The symbols move the points like this.
pe: q313->q53, q907->q47, q935->q844, q359->q287, q758->q506, q542->q63, q881->q972, q95->q558, q287->q932, q132->q248, q697->q519, q248->q750, q558->q302, q775->q836, q607->q702, q385->q301, q627->q404, q286->q151, q844->q882, q737->q18, q108->q391, q983->q32, q519->q468, q73->q607, q177->q410, q604->q672, q506->q448, q816->q85, q53->q177, q119->q604, q47->q609, q115->q15, q567->q380, q609->q119, q397->q102, q882->q834, q102->q465, q750->q737, q722->q286, q834->q422, q698->q142, q672->q132, q151->q73, q311->q760, q870->q268, q972->q253, q18->q542, q852->q873, q199->q758, q465->q306, q391->q935, q836->q359, q895->q881, q448->q115, q380->q199, q253->q722, q154->q389, q297->q385, q614->q311, q873->q912, q301->q983, q142->q895, q422->q397, q468->q870, q63->q698, q932->q816, q410->q154, q235->q907, q85->q697, q32->q614, q760->q627, q699->q775, q302->q866, q15->q699, q404->q95, q268->q313, q389->q108, q866->q235, q702->q852, q306->q297, q912->q567
vu: q313->q287, q907->q311, q935->q268, q359->q199, q758->q73, q542->q609, q881->q248, q95->q385, q287->q758, q132->q302, q697->q15, q248->q866, q558->q301, q775->q567, q607->q142, q385->q844, q627->q306, q286->q542, q844->q313, q737->q907, q108->q468, q983->q834, q519->q699, q73->q698, q177->q816, q604->q95, q506->q607, q816->q448, q53->q932, q119->q404, q47->q760, q115->q852, q567->q722, q609->q627, q397->q154, q882->q53, q102->q389, q750->q235, q722->q18, q834->q177, q698->q604, q672->q558, q151->q63, q311->q102, q870->q836, q972->q750, q18->q47, q852->q881, q199->q151, q465->q108, q391->q870, q836->q380, q895->q132, q448->q702, q380->q286, q253->q737, q154->q697, q297->q935, q614->q397, q873->q972, q301->q882, q142->q672, q422->q410, q468->q775, q63->q119, q932->q506, q410->q85, q235->q614, q85->q115, q32->q422, q760->q465, q699->q912, q302->q983, q15->q873, q404->q297, q268->q359, q389->q519, q866->q32, q702->q895, q306->q391, q912->q253
de: q313->q268, q907->q235, q935->q391, q359->q836, q758->q199, q542->q18, q881->q895, q95->q404, q287->q359, q132->q672, q697->q85, q248->q132, q558->q95, q775->q699, q607->q73, q385->q297, q627->q760, q286->q722, q844->q935, q737->q750, q108->q389, q983->q301, q519->q697, q73->q151, q177->q53, q604->q119, q506->q758, q816->q932, q53->q313, q119->q609, q47->q907, q115->q448, q567->q912, q609->q47, q397->q422, q882->q844, q102->q397, q750->q248, q722->q253, q834->q882, q698->q63, q672->q604, q151->q286, q311->q614, q870->q468, q972->q881, q18->q737, q852->q702, q199->q380, q465->q102, q391->q108, q836->q775, q895->q142, q448->q506, q380->q567, q253->q972, q154->q410, q297->q306, q614->q32, q873->q852, q301->q385, q142->q698, q422->q834, q468->q519, q63->q542, q932->q287, q410->q177, q235->q866, q85->q816, q32->q983, q760->q311, q699->q15, q302->q558, q15->q115, q404->q627, q268->q870, q389->q154, q866->q302, q702->q607, q306->q465, q912->q873
gi: q313->q154, q907->q604, q935->q422, q359->q85, q758->q15, q542->q895, q881->q286, q95->q235, q287->q697, q132->q18, q697->q268, q248->q542, q558->q907, q775->q932, q607->q912, q385->q614, q627->q302, q286->q702, q844->q397, q737->q698, q108->q882, q983->q760, q519->q313, q73->q873, q177->q108, q604->q750, q506->q699, q816->q468, q53->q389, q119->q248, q47->q672, q115->q836, q567->q506, q609->q132, q397->q297, q882->q102, q102->q385, q750->q63, q722->q607, q834->q465, q698->q972, q672->q737, q151->q852, q311->q95, q870->q177, q972->q151, q18->q142, q852->q380, q199->q115, q465->q301, q391->q834, q836->q816, q895->q722, q448->q775, q380->q448, q253->q73, q154->q935, q297->q32, q614->q404, q873->q199, q301->q311, q142->q253, q422->q306, q468->q53, q63->q881, q932->q519, q410->q391, q235->q119, q85->q870, q32->q627, q760->q558, q699->q287, q302->q47, q15->q359, q404->q866, q268->q410, q389->q844, q866->q609, q702->q567, q306->q983, q912->q758
su: q313->q108, q907->q132, q935->q102, q359->q519, q758->q775, q542->q972, q881->q73, q95->q47, q287->q468, q132->q63, q697->q53, q248->q698, q558->q609, q775->q85, q607->q380, q385->q760, q627->q235, q286->q873, q844->q465, q737->q895, q108->q422, q983->q404, q519->q177, q73->q567, q177->q935, q604->q18, q506->q836, q816->q268, q53->q391, q119->q737, q47->q248, q115->q287, q567->q115, q609->q750, q397->q301, q882->q306, q102->q983, q750->q142, q722->q852, q834->q297, q698->q722, q672->q542, q151->q912, q311->q302, q870->q154, q972->q607, q18->q881, q852->q758, q199->q699, q465->q32, q391->q397, q836->q697, q895->q151, q448->q359, q380->q15, q253->q702, q154->q882, q297->q311, q614->q558, q873->q506, q301->q627, q142->q286, q422->q385, q468->q410, q63->q253, q932->q870, q410->q844, q235->q672, q85->q313, q32->q95, q760->q866, q699->q816, q302->q119, q15->q932, q404->q907, q268->q389, q389->q834, q866->q604, q702->q199, q306->q614, q912->q448

In the rows, 50 stands for zero.

The rows follow the links: the fewer symbols apart two points are, the more alike their rows tend to be.

Each row is also shifted at random along 6 hidden directions that mean nothing.

Some points, each with a row of numbers:
q286: 42 49 47 55 56 39 51 49 52 57 61 50 41 59 54 50 55 63 45 40 47 49 53 52 46 48 44 37 56 44 46 54 41 49 50 30 55 54 59 37 75 43 59 45 60 45 34 41 52 49 47 67 47
q519: 17 44 55 49 45 59 49 55 43 57 48 59 55 42 48 48 46 45 42 59 56 55 45 46 74 54 54 53 48 55 55 57 61 57 46 63 57 36 54 61 39 49 46 44 36 56 59 50 48 58 73 43 54
q85: 17 44 52 53 51 60 47 52 44 54 55 56 54 45 50 45 51 51 39 55 47 54 46 45 69 47 52 45 52 52 56 53 53 59 51 57 49 41 47 59 51 41 49 44 39 55 43 46 54 59 59 46 56
q866: 54 54 56 55 47 52 45 42 46 51 56 42 52 60 45 55 39 56 51 50 49 52 59 42 48 46 51 47 51 44 58 58 46 58 53 42 41 55 50 43 60 51 46 52 55 49 45 58 46 45 56 51 46
q391: 34 42 60 46 49 27 56 61 41 44 62 64 57 59 52 44 38 60 49 67 42 49 52 43 75 73 55 57 45 46 51 64 50 39 53 28 66 50 71 41 69 52 61 48 44 48 55 63 36 60 82 45 38
q932: 38 44 63 60 42 51 45 57 49 53 51 59 53 57 54 54 54 60 47 62 41 46 69 41 71 62 46 33 45 46 48 48 54 53 48 23 64 50 57 57 76 53 56 56 49 52 42 59 54 50 77 43 44
q912: 27 54 48 50 43 47 37 48 51 42 46 47 40 62 55 50 62 50 35 46 52 58 56 54 44 61 54 32 61 44 35 48 48 48 43 47 54 59 39 52 49 52 45 63 62 47 49 44 45 51 47 62 38
q95: 21 47 62 48 60 24 46 52 43 36 45 56 60 56 36 46 21 59 38 67 38 37 45 39 40 53 50 74 48 30 63 42 53 57 63 43 34 68 42 47 62 48 40 51 55 51 43 61 51 56 51 55 48
q873: 67 50 47 46 52 51 55 62 51 52 64 55 58 41 49 46 53 43 38 40 46 67 53 61 47 57 44 48 53 55 38 48 62 44 40 52 43 43 69 56 29 51 53 54 57 38 46 45 32 54 51 46 47
q359: 27 43 52 59 51 50 45 47 54 43 53 49 43 59 55 53 61 56 44 58 36 45 59 37 56 51 51 31 56 43 48 50 44 56 52 33 58 58 39 54 73 50 53 54 54 49 40 52 59 49 46 55 42
q627: 26 56 61 50 52 31 55 57 42 41 41 59 64 43 37 41 30 51 44 59 42 35 44 44 46 51 48 71 41 42 59 39 57 51 65 52 36 57 47 48 53 50 47 47 46 57 49 59 58 55 56 43 55
q151: -2 46 40 50 62 25 53 51 52 49 74 51 40 59 54 43 44 60 31 47 44 64 41 47 49 51 52 50 63 41 49 66 41 54 55 49 49 51 60 36 58 45 58 40 56 39 41 38 39 58 45 74 40
q697: 45 40 50 49 51 63 45 52 47 50 45 54 52 41 53 48 52 42 43 57 47 54 45 49 56 46 53 53 53 52 52 46 59 58 45 65 51 44 40 67 33 52 40 50 40 51 52 46 51 55 52 44 51
q410: 42 36 47 41 66 41 62 56 50 47 43 61 53 37 47 47 40 45 54 64 48 42 33 46 54 50 50 76 43 53 57 44 52 47 54 58 54 44 49 57 41 47 52 38 38 52 58 53 51 59 42 47 58
q63: 66 57 49 53 31 55 42 49 47 55 52 46 47 59 43 49 60 55 43 44 68 60 64 50 62 64 55 38 47 46 38 63 53 43 45 43 56 53 62 42 60 53 54 56 51 57 65 52 42 43 71 53 45
q750: 35 58 50 58 41 49 49 56 52 58 39 55 55 41 42 41 51 55 43 48 61 44 51 56 56 46 49 54 39 44 52 41 51 51 65 55 47 52 51 47 65 43 50 40 38 68 49 43 64 43 61 52 61
q834: 66 40 52 45 57 44 40 43 41 38 60 46 49 65 58 45 43 56 53 56 34 45 46 55 45 52 58 47 58 44 52 53 37 46 48 38 51 58 44 45 60 45 45 55 55 40 34 49 42 62 46 51 40
q506: 46 48 46 45 55 56 52 42 53 43 52 44 46 57 45 57 59 49 43 47 52 55 54 45 45 53 48 39 60 52 43 52 48 51 38 44 45 54 43 53 49 43 51 55 65 42 46 53 46 52 29 59 49
q935: 44 46 49 46 50 38 50 55 41 42 51 59 49 48 52 38 45 42 52 57 41 48 37 46 57 59 58 63 52 52 49 57 54 47 55 60 57 49 49 50 37 59 49 49 40 49 64 51 47 61 58 42 43
q154: 25 41 51 45 52 34 50 54 50 42 29 62 42 48 51 48 47 46 54 69 51 35 37 41 55 58 55 68 45 46 52 43 53 47 57 53 69 55 39 55 49 59 47 48 40 57 73 55 60 54 54 51 47
q881: 62 46 59 47 59 40 59 57 45 64 57 62 57 51 37 55 34 65 44 46 57 43 51 50 55 58 38 60 46 45 52 50 57 48 43 25 50 49 79 37 72 40 61 40 55 48 44 52 49 52 67 56 58
q972: 58 42 40 44 63 39 49 48 53 49 48 51 35 52 47 52 46 46 41 45 49 50 34 47 27 46 49 68 59 41 46 48 53 58 49 60 48 58 45 47 33 56 44 47 56 43 61 41 49 49 31 68 44
q248: 68 46 38 53 60 51 50 48 62 46 70 38 53 53 53 44 53 58 39 51 49 64 57 60 42 45 51 48 49 39 51 50 32 44 59 45 36 60 52 45 70 41 54 47 51 45 29 44 33 42 34 64 45
q468: 50 35 49 42 67 65 59 52 47 56 67 54 68 39 45 48 41 56 44 54 48 58 44 56 66 43 46 55 47 59 63 54 47 51 44 51 39 34 62 56 53 25 54 34 41 45 24 47 39 63 48 46 65

From each start, follow one symbol. Which point do you reach?
Answer with the point's name.
start 56 58 51 48 51 69 56 47 45 57 34 53 57 34 39 51 59 43 48 32 57 40 45 57 45 39 40 44 49 62 46 34 60 51 40 57 38 42 45 57 39 34 49 46 53 56 40 42 71 53 31 43 72
vu	q151
start 50 47 46 57 48 73 51 49 47 54 63 46 55 44 53 45 65 47 46 44 43 59 53 49 67 41 51 31 53 60 50 58 48 55 48 56 47 39 50 59 51 42 52 47 40 52 35 44 55 53 47 39 55
vu	q448
start 68 54 54 61 40 67 53 51 54 57 46 52 47 47 53 57 71 47 60 43 46 43 66 41 62 49 42 28 47 59 42 46 55 50 46 34 62 45 51 57 61 55 59 55 48 53 49 55 67 42 54 36 52
gi	q816
start 31 38 53 48 71 39 62 56 55 45 58 60 55 47 45 53 41 53 39 63 34 46 47 35 49 52 40 62 52 46 54 44 54 57 52 38 46 54 52 57 56 48 58 45 53 40 41 57 49 55 38 54 48
su	q85
start 40 59 50 55 45 57 48 39 42 50 49 41 52 52 40 46 43 52 49 42 49 43 47 43 45 36 53 49 53 49 61 55 47 61 58 60 33 53 37 44 53 43 42 48 48 57 44 48 62 48 43 48 57
gi	q47
start 64 55 54 52 47 50 43 44 44 44 36 47 53 49 41 49 40 48 51 50 44 35 48 45 33 40 49 59 48 43 57 38 54 57 57 56 36 61 33 50 48 53 37 55 52 55 51 54 63 46 42 44 53
pe	q302
start 42 47 50 48 55 46 51 49 34 48 57 56 57 47 49 34 42 52 52 46 39 41 34 54 58 43 54 54 53 55 58 56 45 49 54 57 46 44 52 44 53 37 50 40 40 53 38 43 59 65 51 42 58
pe	q834
start 56 45 51 48 46 41 43 52 41 40 49 55 46 57 56 42 49 46 54 57 41 48 44 47 53 59 61 53 53 47 47 56 51 45 51 50 61 53 48 49 43 60 45 56 45 47 62 51 47 58 60 43 36
vu	q313
start 77 51 61 45 48 53 47 58 51 52 38 57 58 49 44 60 51 52 47 48 53 46 64 56 47 65 39 45 47 49 37 33 65 43 34 29 52 51 61 58 50 52 50 62 63 48 48 58 48 50 59 46 52
pe	q199
start 42 40 51 44 51 50 47 46 52 45 39 50 43 55 55 57 52 51 58 66 58 46 50 47 58 58 55 51 48 49 50 50 44 44 45 44 68 52 42 54 56 50 48 50 47 53 61 57 46 51 51 54 47
su	q391
start 38 44 37 47 72 37 58 58 53 51 69 55 54 39 52 39 45 47 32 42 35 59 35 59 35 41 44 62 58 48 49 45 50 55 54 59 35 47 57 51 35 43 53 41 52 36 33 32 42 57 29 60 52
de	q73
start 36 42 51 46 58 37 57 55 46 45 48 61 54 46 49 45 44 52 52 63 46 41 39 45 62 56 50 65 45 51 53 52 48 44 56 46 59 48 54 48 58 46 57 41 39 52 55 55 51 58 54 46 52
pe	q108
start 43 58 61 56 40 55 51 46 45 62 46 48 53 50 43 54 37 55 56 45 58 44 55 42 55 43 48 50 44 51 61 55 55 60 55 49 44 46 55 44 56 51 47 46 46 59 51 56 58 43 69 44 57
de	q866
start 44 44 50 45 64 49 62 52 54 47 53 55 52 46 43 58 47 48 43 52 45 51 48 40 46 52 40 57 53 53 50 46 55 53 43 44 45 50 53 56 44 49 56 49 58 42 50 58 48 52 34 52 53
de	q448
start 80 42 48 47 56 49 56 56 47 44 50 57 53 43 53 44 52 44 60 55 40 42 42 51 54 53 50 59 45 55 49 46 50 42 51 48 56 47 53 52 46 53 55 47 41 48 54 52 52 54 46 37 51
gi	q882
start 67 34 35 36 68 54 60 51 56 42 64 47 52 43 52 49 49 40 54 60 46 63 37 50 50 50 53 64 50 57 54 56 42 45 45 62 48 44 51 55 33 45 53 43 45 38 54 52 30 56 27 50 48
su	q935
